Here is a tiny trained network, its code and every weight. The questions are about switching its units off for an input and a class, where a switched-off unit gives its printed mean instead of its output.

import numpy as np


def w(rows, s, z=0):
    codes = np.array(rows[::2]) - 128.0
    scale = np.full(codes.shape[1], s)
    scale[-1] = z or s
    return codes * scale


def f(y):
    return y / 2 * (1 + np.tanh(0.7978845608 * (y + 0.044715 * y**3)))


def log_softmax(a):
    a = a - a.max(-1, keepdims=True)
    return a - np.log(np.exp(a).sum(-1, keepdims=True))


def net(x, mask):
    res = np.array(x, float).reshape(1, 7) / 4 @ E
    y = f(res @ A[0][:, :-1].T + A[0][:, -1])
    res = res + np.where(mask, y, B[0][:, -1]) @ B[0][:, :-1]
    return log_softmax(res[-1] @ U[:, :-1].T + U[:, -1])


A, B = {}, {}
E = w([
[243,204,146,173,86,186,150],'x0',
[116,62,77,121,205,232,117],'x1',
[92,94,100,175,216,133,152],'x2',
[115,174,60,120,87,100,230],'x3',
[123,127,140,147,115,196,74],'x4',
[151,66,143,255,95,106,196],'x5',
[206,95,92,76,196,68,114],'x6',
],0.0087)
A[0] = w([
[81,122,222,86,47,122,148,187],'n0',
[119,145,103,65,156,71,138,175],'n1',
[135,157,155,81,81,61,179,178],'n2',
[141,182,224,255,66,164,106,128],'n3',
[139,155,176,64,122,65,113,167],'n4',
[155,134,74,208,138,120,222,139],'n5',
[122,162,103,201,151,156,175,177],'n6',
[108,90,175,51,177,209,28,233],'n7',
[161,148,195,147,87,124,67,124],'n8',
[51,109,148,115,82,143,200,135],'n9',
[18,75,126,132,83,116,49,252],'n10',
],0.011,0.0046)
B[0] = w([
[125,137,131,112,49,68,127,175],'n0',
[111,108,155,75,140,157,133,171],'n1',
[95,177,119,125,105,150,113,182],'n2',
[192,125,114,125,130,99,132,208],'n3',
[40,119,107,132,178,142,85,171],'n4',
[161,176,190,136,163,133,131,192],'n5',
[160,246,164,176,119,32,189,173],'n6',
[102,202,195,92,196,147,154,249],'n7',
[168,143,81,135,150,75,114,167],'n8',
[137,183,181,105,98,154,68,161],'n9',
[65,153,141,103,156,79,144,203],'n10',
],0.011,0.016)
U = w([
[137,61,142,181,71,206,99,3],'0',
[113,169,95,123,38,107,55,183],'1',
[202,155,146,236,105,109,238,164],'2',
[70,4,155,183,212,68,166,83],'3',
[80,189,161,88,185,166,47,188],'4',
[215,136,1,201,96,99,57,37],'5',
[172,77,88,76,163,204,161,135],'6',
[128,12,89,188,121,216,99,6],'7',
],0.0084,0.0038)

Each question gives the input, the list of numbers given to net, and the class t.
The units are the neurons (one row each of A and B). Each row of codes is followed by its name. A weight is (code - 128) times the scale printed after its matrix; where a second scale follows, it is the last column's (A, B and U).
mask holds one flag per neuron, in row order. A switched-off neuron (its flag False) gives its mean, the last column of its row in B, instead of its output. The means were averaged over made-up inputs and are rounded, as every weight is.
A unit's drop is (log p(t) with every unit on - log p(t) with that unit switched off) / (log p(t) with every unit on - log p(t) with every unit switched off).
The circuit of an input: a set's keep is (log p(t) with only the set's units on - log p(t) with every unit switched off) / (log p(t) with every unit on - log p(t) with every unit switched off). Starting from all 11 units, units are removed one at a time, each time the one whose removal leaves the highest keep (on an exact tie, the one counted first), for as long as the keep stays at least 0.8.
circuit, biggest first: the units of the circuit, biggest drop first
most important unit: the unit with the biggest drop
top k neurons: the k neurons with the biggest drops, biggest first
drop of u: that unit's drop, to one decimal
input [6,-8,-6,7,0,2,4], class 1: most important unit	n2
input [7,-8,2,0,2,-3,8], class 1: top 2 neurons	n7, n5
input [3,-8,-3,7,4,-1,2], class 1: circuit, biggest first	n7, n2
input [3,8,2,1,6,1,0], class 2: circuit, biggest first	n6, n4
input [0,-7,6,-1,-2,-5,-7], class 1: circuit, biggest first	n7, n0
input [5,-3,-6,-5,-5,2,-7], class 5: circuit, biggest first	n3, n8, n7
input [-3,-6,-3,0,-8,6,8], class 4: top 2 neurons	n2, n4
input [0,-7,3,-6,1,4,-7], class 2: top 2 neurons	n3, n4
input [1,-8,0,1,5,1,-4], class 1: top 3 neurons	n0, n2, n9
input [6,-7,-1,3,-6,-7,-3], class 1: top 2 neurons	n7, n0
input [0,6,-5,-2,-6,2,5], class 6: top 2 neurons	n10, n6
input [1,3,-8,-2,7,1,-5], class 1: top 3 neurons	n0, n3, n5
input [0,4,7,5,8,-1,0], class 2: top 2 neurons	n6, n4
input [0,0,2,4,6,2,-8], class 2: most important unit	n6
input [5,-7,0,7,3,-2,-6], class 1: drop of n9	1.2
input [4,-8,-1,-3,1,-4,-4], class 5: drop of n7	0.2
input [7,-1,1,7,1,-6,-2], class 2: drop of n4	0.1
input [1,0,-1,0,7,5,-4], class 2: drop of n9	0.0
